Below is a small trained network, with its code and all its weights. Each question gives an input and a class and asks what happens when units are switched off, that is, made to give their printed mean instead of their output.

import numpy as np


def w(rows, s, z=0):
    codes = np.array(rows[::2]) - 128.0
    scale = np.full(codes.shape[1], s)
    scale[-1] = z or s
    return codes * scale


def f(y):
    return y / 2 * (1 + np.tanh(0.7978845608 * (y + 0.044715 * y**3)))


def log_softmax(a):
    a = a - a.max(-1, keepdims=True)
    return a - np.log(np.exp(a).sum(-1, keepdims=True))


def net(x, mask):
    res = np.array(x, float).reshape(1, 5) / 4 @ E
    y = f(res @ A[0][:, :-1].T + A[0][:, -1])
    res = res + np.where(mask, y, B[0][:, -1]) @ B[0][:, :-1]
    return log_softmax(res[-1] @ U[:, :-1].T + U[:, -1])


A, B = {}, {}
E = w([
[90,169,131,213,114,200],'x0',
[139,91,89,137,135,186],'x1',
[40,88,153,99,120,102],'x2',
[33,132,114,150,192,107],'x3',
[108,148,120,77,2,181],'x4',
],0.011)
A[0] = w([
[127,94,147,145,206,92,109],'neuron 1',
[61,131,127,132,142,151,161],'neuron 2',
[147,95,131,174,107,190,26],'neuron 3',
[188,141,219,104,120,82,110],'neuron 4',
[122,113,162,138,187,94,101],'neuron 5',
[98,81,122,177,199,98,37],'neuron 6',
[192,130,107,181,162,160,5],'neuron 7',
[179,84,67,8,88,126,137],'neuron 8',
[60,117,136,128,126,115,142],'neuron 9',
],0.012,0.0019)
B[0] = w([
[128,54,61,57,115,73,217],'neuron 1',
[100,68,141,98,61,135,165],'neuron 2',
[104,237,86,200,188,167,166],'neuron 3',
[85,97,201,79,34,197,202],'neuron 4',
[166,89,59,111,155,67,195],'neuron 5',
[165,31,123,55,114,56,212],'neuron 6',
[212,163,179,65,194,60,182],'neuron 7',
[94,53,254,50,20,159,255],'neuron 8',
[152,49,167,94,107,126,166],'neuron 9',
],0.0084,0.011)
U = w([
[41,187,52,212,65,231,167],'0',
[207,244,127,194,228,140,50],'1',
[126,63,249,73,6,124,209],'2',
[160,78,2,100,197,21,4],'3',
],0.0082,0.0041)

Each question gives the input, the list of numbers given to net, and the class t.
The units are the neurons (one row each of A and B). Each row of codes is followed by its name. A weight is (code - 128) times the scale printed after its matrix; where a second scale follows, it is the last column's (A, B and U).
mask holds one flag per neuron, in row order. A switched-off neuron (its flag False) gives its mean, the last column of its row in B, instead of its output. The means were averaged over made-up inputs and are rounded, as every weight is.
A unit's drop is (log p(t) with every unit on - log p(t) with that unit switched off) / (log p(t) with every unit on - log p(t) with every unit switched off).
The circuit of an input: a set's keep is (log p(t) with only the set's units on - log p(t) with every unit switched off) / (log p(t) with every unit on - log p(t) with every unit switched off). Starting from all 9 units, units are removed one at a time, each time the one whose removal leaves the highest keep (on an exact tie, the one counted first), for as long as the keep stays at least 0.8.
circuit, biggest first: the units of the circuit, biggest drop first
k most important neurons: the k neurons with the biggest drops, biggest first
drop of u: that unit's drop, to one decimal
input [7,-6,-7,8,1], class 1: 3 most important neurons : (neuron 8; neuron 4; neuron 1)
input [7,2,-8,6,4], class 1: circuit, biggest first : (neuron 7; neuron 8)
input [3,3,1,8,8], class 0: circuit, biggest first : (neuron 8)
input [-2,6,-6,5,2], class 0: circuit, biggest first : (neuron 6; neuron 8)
input [-5,-2,0,-2,-6], class 3: 2 most important neurons : (neuron 8; neuron 5)
input [2,-1,6,2,-3], class 3: 2 most important neurons : (neuron 8; neuron 4)
input [4,5,5,-4,5], class 0: 2 most important neurons : (neuron 3; neuron 6)
input [2,6,0,-1,5], class 0: 2 most important neurons : (neuron 3; neuron 6)
input [5,0,7,-6,-1], class 0: 2 most important neurons : (neuron 8; neuron 6)
input [2,-2,0,6,-4], class 3: drop of neuron 8 : 0.0
input [5,8,2,-4,-1], class 1: drop of neuron 8 : 0.1
input [2,5,1,3,2], class 0: drop of neuron 8 : 0.3
